In the rows, zero is written as 128.
Each row of numbers stands for one object and depends on some of the facts below. Use the named rows to name the rest.

There are 2 kinds of fact about the objects: σ, δ.
(34) σ [(1062) (339)]
(776) σ [(598) (309)]
(306) σ [(1188) (395)]
(1627) σ [(580) (102) (1726) (1072)]
(160) σ [(596)]
(1785) σ [(410)]
(185) σ [(1188) (270) (1143)]
(1660) σ [(870)]
(320) σ [(828) (1161) (1138)]
(460) σ [(270) (1279) (1146) (1363)]
(953) σ [(608) (961)]
(329) σ [(505) (800)]
(371) σ [(679)]
(137) σ [(1659) (224)]
(27) σ [(410)]
(276) σ [(1127) (279) (1363)]
(991) σ [(1177) (42) (65)]
(500) σ [(1837) (248)]
(1446) σ [(505)]
(446) σ [(1275) (1529) (561) (703)]
(1534) σ [(358) (1794) (1494) (709)]
(1839) σ [(1188) (8) (1837)]
(1296) σ [(608) (1042)]
(1090) σ [(102) (1879)]
(1321) σ [(828) (102) (1333)]
(262) σ [(1884) (870)]
(328) σ [(754) (666)]
(810) σ [(1756) (1038) (1713)]
(1574) σ [(1220) (626)]
(1017) σ [(801) (375) (1415) (1474) (870)]
(1596) σ [(1415)]
(1797) σ [(1544) (1338)]
(588) σ [(1659)]
(567) σ [(1600) (1726) (1888) (44)]
(1092) σ [(754) (1062) (1241) (1279) (41)]
(283) σ [(1741) (42)]
(1628) σ [(245) (463) (46)]
(1351) σ [(358)]
(1252) σ [(1713)]
(92) σ [(1772) (712) (524) (704)]
(1077) σ [(1186) (712) (1146) (248) (758) (596) (666)]
(676) σ [(712) (102) (1043) (158) (760) (1562)]
(883) σ [(1614) (1062) (1462) (712)]
(326) σ [(309) (158)]
(976) σ [(563) (1462) (956) (1024) (709)]
(880) σ [(1241)]
(1292) σ [(754) (1131) (904) (712) (1608)]
(10) σ [(1177)]
(1552) σ [(157) (841)]
(531) σ [(678) (1608)]
(1008) σ [(679) (463)]
(1068) σ [(800) (113)]
(1093) σ [(1365) (1013)]
(757) σ [(1882) (524) (693) (703)]
(1428) σ [(1741) (667) (1742) (209) (22) (1067)]
(1843) σ [(1756) (1275) (1233)]
(52) σ [(1259) (1233)]
(1786) σ [(1275)]
(7) σ [(1756)]
(1048) σ [(1138) (1544) (981) (41)]
(1136) σ [(1365) (1024) (332)]
(1245) σ [(1188)]
[(34) (395) (1884) (953) (371) (28) (991) (270) (703) (1241) (1888) (508) (279) (326) (1741) (598) (1161) (1506) (1843) (332)] δ f
[(1424) (306) (1529) (412) (46) (1785) (65) (758) (137) (828) (500) (1365) (248) (1067) (1839) (1296) (1574) (795) (1596) (1092) (283) (679) (1494) (976) (880) (1659) (1882) (1292) (1259) (1072) (712) (10) (1008) (757) (42) (410) (1371) (1879) (1245) (1138)] δ b
[(776) (157) (1618) (1600) (1627) (1062) (754) (904) (563) (1042) (185) (1660) (709) (320) (102) (329) (678) (961) (276) (1146) (693) (44) (1038) (158) (1321) (262) (328) (1017) (760) (1797) (841) (567) (883) (1713) (1188) (505) (1474) (1614) (956) (1742) (1093) (800) (870) (666) (358) (580)] δ a
[(1127) (1233) (460) (463) (27) (1608) (1363) (1534) (596) (571) (1562) (1544) (676) (608) (561) (1552) (1068) (1428) (626) (1048)] δ e
[(1143) (160) (1013) (1837) (801) (1756) (981) (1090) (524) (1333) (1628) (1462) (209) (1794) (1043) (1275) (1726) (1024) (22) (874) (667) (1177) (7)] δ d
[(1220) (375) (339) (446) (309) (1131) (1186) (810) (224) (588) (1279) (19) (92) (245) (1415) (531) (52) (1786) (1136)] δ c
[(704) (1446) (1351) (1252) (113) (1077) (41) (1772) (256) (1338) (8)] δ g

Known rows:
[119 192  37 131 166 156 113 141  83 129 167 191 153  82 101  84 127 158
 175 146 138  94 112  75 100 144 153 168 137 106 167 146 193 161  55] -> (375)
[ 93 163 134 106 132 166 146 153 125 151 124  74 155 140 136  87 117 124
 122 133 117 146 136 140 118 126 139  97 135 117 133 158  61 139 144] -> (1259)
[137 134 123 111 118 116 171 150 120 118 119 147 150 106 109 133 117 132
 131 148 157 134 151 101 144  90 131 142 145  89 119 129 184 124 118] -> (1544)
[115  87 137 147 140  59 106 103 182 130 129 167  88  88 127 144 135 143
 121 134 127 104 107 133 102 131  99 201 133 111 126 106 159 117 140] -> (1048)
[117 141 105  99 113 134 200 115 137 136 129 125 124 127 140 146 125 163
  81 144 169 127 115  70 129 110 116 111 115  98 142 108  70 123 149] -> (704)
[187 121 110 159  93 152 180 141  98 122  96 141 117 147 146 168 129 121
 110 116 149 172 151  64 169  99 142  66  95 142 140  84 125  99 121] -> (1062)
[108 116 152 137 142 106  74 106 147 133 143 120 107 137 134 123 140 124
 126 122 108 101 101 160 113 164 121 148 119 156 119 137 118 136 125] -> (1574)
[109 162 109 109 122 161 173 141 129 157 110 100 135 141 128  94 116 138
 123 130 136 139 127 112 108 128 135 100 122 100 159 140  43 136 157] -> (1882)
[154 157 106 111 132  99 181 203  65 132 114  96 110 134 106 154 115 142
 105 179 112 186 168 151 168 152 124 143 196 126 114 124 183 111 169] -> (270)
[ 79 175 112  87 132 188 180 174 137 161 127  87 178  81 139  73 109 121
 128 134 116 163 156 133 115  92 128 112 172  53 135 151  69 134 154] -> (1233)
[ 56 131 108 126 141 126 116 125 202 172 133 107 122  56 157  77 110 138
 121 119 102 125  87 156  68 140 112 176 156  59 141 118  10 135 180] -> (446)
[106  46 193 185 149 127  83  93 184  95 148 155 108 159 112 130 118 124
 114 100 101 118 146 137  99  82 120 132  65 182 121 157 127 102  94] -> (567)
[103 119 180  99 133 127 167 135 116 112 147 143 136 158  56 124 107 118
 173 148 131 147 161 147 131  82 142 133 126 100 136 209 188 141 134] -> (1888)
[158  84 100 188 125 108 127 114 146 123 115 149  69 137 146 161 131 150
  77 113 116 145 128  99 111 147 101 126  98 179 140  52  94  87 138] -> (328)
[131 145 151 108 135 142 131 146  99 125 128  98 156 156 123 119 129 114
 131 139 132 131 143 143 153 123 148 104 138 149 109 171 144 136 109] -> (679)
[145  97 178 136 106  61  77  82 184 164 117 133  70 100 194 184 199  85
 160 101 111  95  20 147 154 204 124 147  85 115 115 116 115 129 152] -> (976)
[189 119 165 145  84 157 136 121 113 139 114 123 145 126 187 181 174  65
 159  89 121 164 103  99 212 117 159  45  88 120 108 115 132 108 105] -> (709)
[131 159 108  74  94 144  83  82  99 103 122 116 165 147 109 108 114 123
 169 107 162  76 126 173 103 148 114 110 153 135 120 105 137 172 150] -> (209)
[130 104 131 154 159  66  84 154 142 132 118  87  80 141 150 135 135 145
  59 155  97 127 125 173 128 188 100 181 166 194  97 107 124 106 144] -> (1839)
[127 192  35 130 161 165 128 150  71 130 162 186 158  82 101  87 124 154
 170 151 141  97 121  72 109 136 161 162 149  99 164 142 194 160  54] -> (1415)

Which object is each row?
No name comes twice in this set of rows, the named rows included.
[127  48 172 186 145 120  98  95 175  99 138 159 103 156 116 146 119 130
 102 102 112 122 140 124 109  94 115 134  73 179 128 127 131 102 104] -> (320)
[147 150  85 107 112 119 196 138 117 133 107 157 132  96 121 138 116 145
 131 140 170 138 138  75 129 108 121 139 143  69 153 100 137 124 147] -> (1608)
[162 139  78 129 111  87 180 161 115 132  93 137 118  89 133 141 103 154
 100 155 170 142 126  90 135 128 123 166 174  78 131  82 122 111 150] -> (1186)
[158 119 106 156 113 166 154 126 104 116 120 143 126 147 131 138 121 131
 107 110 128 153 150  84 136 109 131  74  98 155 147  92 109 107 114] -> (678)
[106 119 130 126 130 103  94 127 154 130 144 131 131  80 139 115 122 123
 139 128 126 106 101 151 120 139 127 183 161  92 102 130 135 134 124] -> (588)
[155 132 123 118 118  95 142 141 141 128  85 132 133 144 107 122 131 124
 145 150 163 111 137 117 122 121 140 158 119 134 138 145 164 139 121] -> (981)
[151 128 127 106 115 104 191 130 115 115 128 129 127 141 137 169 129 153
  70 156 178 128 137  76 162 111 119 120 129 126 111 112 140 116 122] -> (41)
[142 111 119 151 147  68 104 147 141 136 112 103  77 137 147 139 134 155
  67 147 118 123 120 151 120 182 103 171 148 182 114  96 109 108 151] -> (500)
[153 140  80 123 102  95 183 138 130 135  99 157 118  87 126 138 108 145
 129 140 180 127 116  79 127 117 124 163 144  64 145  92 118 121 151] -> (1131)
[157  69 132 191 109  96 112  85 171 136 116 160  62 117 170 178 155 124
 111  93 115 130  87  99 123 151 109 122  70 154 144  60  91  93 140] -> (883)
[131 168  53 173 174 219  99 132  59 116 174 185 146 138 106  98 137 151
 144 117  97 120 152  59 105 136 160  93  87 191 176 131 177 136  30] -> (1474)
[136  74 187 158 127 160 158 122 141  89 129 150 149 176  89 128 102 119
 119 111 144 144 187  89 128  34 142  85  68 155 130 170 148 106  81] -> (580)
[140 164 112  78  97 145  97 107  99 114 116 116 172 149 110 107 122 118
 169 116 160  86 134 159 118 142 123 113 152 135 124 117 144 168 138] -> (1177)
[ 82 184 106  81 125 180 203 170 102 161 133  98 142 116 101  89 101 128
 162 142 108 179 141 136 110 119 136  95 155  52 175 163  61 148 197] -> (703)
[133 205  41 132 170 156  96 140  87 144 133 178 146 121  95  75 151 155
 180 154 132  74 122  89  81 164 160 158 122 155 191 157 198 177  59] -> (801)

The same objects again, as new rows of numbers:
Some objects and their rows:
[137 201  95 121 105 118 159 146 118 131 142 133 137 133 160 135 161 164
 178 154 136 165 172 179 111 104] -> (1188)
[141 166 139 139 109  70 146 152 132 146 106 155 117 129 147 175 176 160
 178 151 120 110 187 172  80 150] -> (1462)
[124 154 131 116 120 124 173 114 133 127 121 114 131 102 148 152 169 171
 183 160 132 134 148 167  84 134] -> (256)
[132 146 132 104 134 148 161 131 158 115 127 112 128  98 128 130 185 175
 185 144 126 143 142 189  90 120] -> (1446)
[125 169 121 113 108 105 188 115 112 128 123 102 117 120 151 139 182 157
 164 159 129 140 139 165  98 147] -> (46)
[131 165  98 128 100 108 164 111 107 145 106 136 113 103 154 154 188 151
 161 141 113 152 118 182 108 146] -> (608)
[106 167 146  97 147 142 153 109 185 113 135 130  95 114 127 144 163 162
 167 122 145 125 166 171  65 140] -> (326)
[113 176 118 136  93  99 175 142 135 120 132 125 109 116 175 172 166 147
 179 143 106 111 151 144  81 142] -> (1772)
[118 182 127 122 107 107 183  90 143 148 119 105  91 136 159 171 148 149
 158 156 124 134 152 136  59 165] -> (1879)
[126 157 128 117 103 114 190  83  80 135  98 112 101 114 165 142 163 160
 142 169 144 142 157 205 116 147] -> (1415)
[109 188 138 136 100 115 163 103 128 158 110 109  98 144 162 183 135 135
 173 169 124 142 173 126  53 167] -> (102)
[112 204  98 117 106 116 178 130 123 115 129 132 112 127 155 145 169 169
 143 130 123 135 158 176 109 131] -> (279)
[125 180 102  97 134 121 141 138 135 154 131 123 153 126 101 152 196 190
 195 146 147 169 121 152  84 124] -> (1742)
[126 181 117 121 148 112 217 127 199  96 129 132 101  96 136 140 167 168
 161 130 102  91 170 163  86 122] -> (1092)
[114 184 121 113 150 129 219 124 159 102 123 129 137  92 140 138 155 168
 186 163 137 103 176 162  93 112] -> (276)
[124 163 138 114 121 111 158 112 109 134 120 119 140 116 146 150 156 169
 192 175 161 150 169 162  81 132] -> (505)
[123 200 100 131 123 101 173 132 144 120 140 152 109 119 173 160 150 162
 147 129 127 132 173 174  99 130] -> (1186)
[116 173 134 119 104 129 155 117 137 144 115 102 101 131 138 153 172 142
 174 148 127 148 151 152  71 146] -> (1600)
[141 141 146 115 124  96 168 137 158 119 107 121 122  99 126 148 202 184
 172 150 112 101 152 189  84 144] -> (1351)
[133 183 105 105 155 137 206 127 182  93 147 127 126  96 136 121 162 174
 179 139 142 128 167 183 101  89] -> (1839)

Which object is each row?
No name comes twice in this set of rows, the named rows included.
[106 219  84 125 106 111 190 134 116 111 132 136 125 132 172 138 151 173
 144 144 125 131 176 171 119 124] -> (270)
[133 185  95 125 106 127 182 140 129 124 137 132 133 117 163 141 166 166
 176 157 126 141 160 179 108 107] -> (8)
[135 146 128 104 115 130 208 103 145 114 114  86  89 104 135 108 189 159
 158 155 125 142 144 205 111 130] -> (1596)
[130 158 114 121  97 115 196  92  89 126  92 101  89 109 163 137 168 147
 129 163 125 137 140 204 124 154] -> (375)
[103 198  95  93 131 109 156 114 105 150 130 125 147 139 121 157 194 196
 168 144 151 158 118 137  94 153] -> (1741)
[112 185 119 125 104 103 169 104 117 147 116 124  91 124 162 172 163 147
 138 137 124 137 139 160  84 157] -> (309)
[105 178 132 113 146 112 183 123 171  95 127 143 112 108 137 137 171 180
 156 131 127  97 171 172  88 135] -> (34)
[115 171 119  92 148 114 204 109 139 141 126 116 139 106 117 144 183 184
 180 157 139 127 121 138  85 152] -> (10)
[107 183  92  90 145 120 211 125 152 130 126 107 132 103  92 144 214 182
 169 147 112 126  95 134  95 152] -> (283)
[133 140 154 105 170  85 175 106 168 113 111 152 123  93 122 150 183 198
 154 140 143  88 165 188  83 150] -> (1136)
[127 188 110 119 125 107 205 134 171 110 125 119 101 109 141 138 184 161
 156 132  90 115 155 167  97 130] -> (880)

